Here is a tiny trained network, its code and every weight. The questions are about switching its units off for an input and a target symbol, where a switched-off unit gives its printed mean instead of its output.

import numpy as np


def w(rows, s, z=0):
    codes = np.array(rows[::2]) - 128.0
    scale = np.full(codes.shape[1], s)
    scale[-1] = z or s
    return codes * scale


def f(y):
    return y / 2 * (1 + np.tanh(0.7978845608 * (y + 0.044715 * y**3)))


def softmax(a):
    e = np.exp(a - a.max(-1, keepdims=True))
    return e / e.sum(-1, keepdims=True)


def log_softmax(a):
    a = a - a.max(-1, keepdims=True)
    return a - np.log(np.exp(a).sum(-1, keepdims=True))


def net(x, mask):
    ids = ['ΔΘΛΣΦΩαβγεζμπτψ'.index(c) for c in x.split()]
    T = len(ids)
    res = E[ids] + P[:T]
    u = 0
    for l in range(3):
        q, k, v = (res @ M[l].T for M in (Q, K, V))
        z = softmax(np.where(np.tri(T) > 0, q @ k.T / 2**0.5, -1e9)) @ v
        res = res + np.where(mask[u], z, O[l][:, -1]) @ O[l][:, :-1]
        u += 1
        y = f(res @ A[l][:, :-1].T + A[l][:, -1])
        res = res + np.where(mask[u : u + 4], y, B[l][:, -1]) @ B[l][:, :-1]
        u += 4
    return log_softmax(res[-1] @ U[:, :-1].T + U[:, -1])


Q, K, V, O, A, B = {}, {}, {}, {}, {}, {}
E = w([
[69,77,176],'Δ',
[183,79,220],'Θ',
[76,116,123],'Λ',
[60,131,135],'Σ',
[81,22,63],'Φ',
[116,144,214],'Ω',
[77,115,121],'α',
[70,118,127],'β',
[25,36,148],'γ',
[217,232,210],'ε',
[71,118,124],'ζ',
[216,253,59],'μ',
[63,125,132],'π',
[110,162,29],'τ',
[187,71,237],'ψ',
],0.018)
P = w([
[12,159,109],'0',
[91,143,143],'1',
[107,141,135],'2',
[116,135,133],'3',
[120,136,135],'4',
[132,132,130],'5',
[139,130,126],'6',
[155,130,122],'7',
[161,120,116],'8',
[171,124,115],'9',
[180,120,110],'10',
[185,130,118],'11',
],0.011)
Q[0] = w([
[115,77,250],'0.h1',
[223,142,212],'0.h1',
],0.016)
K[0] = w([
[138,104,249],'0.h1',
[229,136,190],'0.h1',
],0.016)
V[0] = w([
[46,109,68],'0.h1',
[215,47,3],'0.h1',
],0.0073)
O[0] = w([
[116,188,96,253],'0.h1',
[2,176,156,114],'0.h1',
],0.0087,0.0062)
A[0] = w([
[224,215,146,130],'0.n1',
[48,254,211,2],'0.n2',
[29,89,234,207],'0.n3',
[141,141,128,111],'0.n4',
],0.0094,0.0038)
B[0] = w([
[248,96,73,251],'0.n1',
[69,138,93,230],'0.n2',
[219,98,106,206],'0.n3',
[142,121,130,127],'0.n4',
],0.015,0.0031)
Q[1] = w([
[58,64,98],'1.h1',
[70,134,1],'1.h1',
],0.012)
K[1] = w([
[124,216,109],'1.h1',
[82,178,12],'1.h1',
],0.011)
V[1] = w([
[164,208,152],'1.h1',
[148,203,255],'1.h1',
],0.005)
O[1] = w([
[120,165,119,128],'1.h1',
[251,137,115,2],'1.h1',
],0.013,0.007)
A[1] = w([
[18,1,230,79],'1.n1',
[46,138,252,146],'1.n2',
[4,176,134,255],'1.n3',
[219,205,216,201],'1.n4',
],0.0066,0.0044)
B[1] = w([
[151,136,3,153],'1.n1',
[132,222,65,150],'1.n2',
[154,125,190,255],'1.n3',
[75,123,160,151],'1.n4',
],0.012,0.017)
Q[2] = w([
[102,146,8],'2.h1',
[188,43,123],'2.h1',
],0.013)
K[2] = w([
[99,253,116],'2.h1',
[175,130,222],'2.h1',
],0.016)
V[2] = w([
[37,1,144],'2.h1',
[134,119,29],'2.h1',
],0.0061)
O[2] = w([
[99,74,129,5],'2.h1',
[208,62,2,135],'2.h1',
],0.0082,0.0024)
A[2] = w([
[171,156,170,2],'2.n1',
[29,2,204,52],'2.n2',
[178,47,114,111],'2.n3',
[216,138,149,77],'2.n4',
],0.0098,0.0093)
B[2] = w([
[124,250,57,135],'2.n1',
[11,125,57,190],'2.n2',
[138,123,188,248],'2.n3',
[11,157,147,253],'2.n4',
],0.011,0.0032)
U = w([
[145,101,161,136],'Δ',
[75,73,156,99],'Θ',
[121,120,127,95],'Λ',
[166,101,183,159],'Σ',
[42,79,10,6],'Φ',
[119,118,129,103],'Ω',
[124,122,121,100],'α',
[136,117,135,206],'β',
[161,27,107,191],'γ',
[165,164,177,126],'ε',
[130,122,130,145],'ζ',
[179,158,49,115],'μ',
[145,110,150,167],'π',
[54,182,75,115],'τ',
[113,122,124,105],'ψ',
],0.012,0.014)

Each question gives the input, a string of symbols that net reads in full, and the target symbol t.
The units are the heads (2 rows each of Q, K, V and O) and the neurons (one row each of A and B). Each row of codes is followed by its name. A weight is (code - 128) times the scale printed after its matrix; where a second scale follows, it is the last column's (O, A, B and U).
mask holds one flag per unit, layer by layer, with each layer's heads first. A switched-off unit (its flag False) gives its mean, the last column of its rows in O or B, instead of its output. The means were averaged over made-up inputs and are rounded, as every weight is.
A unit's drop is (log p(t) with every unit on - log p(t) with that unit switched off) / (log p(t) with every unit on - log p(t) with every unit switched off).
The circuit of an input: a set's keep is (log p(t) with only the set's units on - log p(t) with every unit switched off) / (log p(t) with every unit on - log p(t) with every unit switched off). Starting from the 12 units with the biggest drops (on a tie, the unit counted first), units are removed one at a time, each time the one whose removal leaves the highest keep (on an exact tie, the one counted first), for as long as the keep stays at least 0.8.
circuit, biggest first: the units of the circuit, biggest drop first
k most important neurons: the k neurons with the biggest drops, biggest first
k most important neurons of layer l: the k neurons of layer l with the biggest drops, biggest first
input τ τ ζ τ τ ζ, target τ: 3 most important neurons -> [0.n2; 1.n3; 0.n1]
input τ τ τ β, target τ: 3 most important neurons -> [0.n2; 1.n3; 0.n1]
input τ τ γ μ γ ψ ζ ψ τ τ β, target τ: 4 most important neurons -> [0.n3; 1.n1; 1.n2; 0.n1]
input Φ γ τ μ τ γ β, target Φ: 3 most important neurons of layer 0 -> [0.n2; 0.n1; 0.n3]
input γ α μ τ τ ψ π τ π Λ, target γ: 2 most important neurons -> [1.n1; 0.n1]
input μ τ μ μ τ γ ζ τ ζ π, target μ: circuit, biggest first -> [0.n1; 2.h1; 1.n3; 0.n2]
input τ ψ β β τ Ω, target Θ: 2 most important neurons -> [1.n4; 2.n2]
input μ μ τ ε μ β τ β τ τ π, target μ: 3 most important neurons -> [0.n1; 1.n3; 0.n3]
input β ε ψ τ Δ, target Θ: 2 most important neurons -> [0.n3; 2.n2]
input β π μ β τ γ, target γ: circuit, biggest first -> [0.n3]
input μ π τ β Σ α, target μ: circuit, biggest first -> [0.n1; 2.h1; 1.n3; 0.n2]
input μ β τ Φ μ τ τ ε ψ, target Θ: circuit, biggest first -> [0.h1; 2.n2; 2.h1]
input γ τ β β τ β β τ β α, target γ: circuit, biggest first -> [1.n1; 2.h1]
input μ τ τ β ζ, target μ: 3 most important neurons -> [0.n1; 1.n3; 0.n3]
input γ τ τ β β τ β, target γ: 2 most important neurons -> [1.n1; 0.n3]
input α μ Ω τ Ω ψ ε β τ Δ, target Θ: 3 most important neurons -> [0.n3; 1.n2; 2.n2]
input τ μ τ μ μ τ, target μ: 4 most important neurons -> [0.n1; 1.n3; 0.n2; 2.n4]
input γ β Θ Σ Φ α Λ, target γ: circuit, biggest first -> [2.h1; 1.n1]
input τ μ τ μ ε τ Λ, target τ: 3 most important neurons of layer 1 -> [1.n2; 1.n1; 1.n3]
input ζ μ τ μ ψ, target Θ: circuit, biggest first -> [2.n2; 0.h1; 2.h1]
input τ τ γ ψ τ τ β π, target τ: 2 most important neurons of layer 1 -> [1.n1; 1.n3]
input Σ Δ β π π ψ Ω τ τ Σ Σ Φ, target Φ: most important neuron -> [2.n2]
input Θ τ τ τ Δ, target γ: 2 most important neurons -> [1.n3; 2.n4]
input μ β μ Φ α, target μ: 4 most important neurons -> [0.n3; 1.n3; 0.n1; 2.n4]
input τ μ τ τ τ τ β τ γ Δ τ π, target τ: circuit, biggest first -> [1.n2; 0.h1; 0.n1]
input τ τ τ β β ζ π Σ, target τ: circuit, biggest first -> [0.n1; 1.n2]
input τ τ π ζ γ α, target τ: most important neuron of layer 2 -> [2.n3]
input Φ Ω Σ μ Δ τ τ μ τ τ μ Σ, target Φ: circuit, biggest first -> [2.h1; 1.h1; 1.n1]
input τ β τ Φ τ τ Λ, target τ: 2 most important neurons -> [0.n2; 1.n3]
input γ ζ τ Σ Λ τ Σ τ γ β ζ, target γ: circuit, biggest first -> [1.n1; 2.h1]
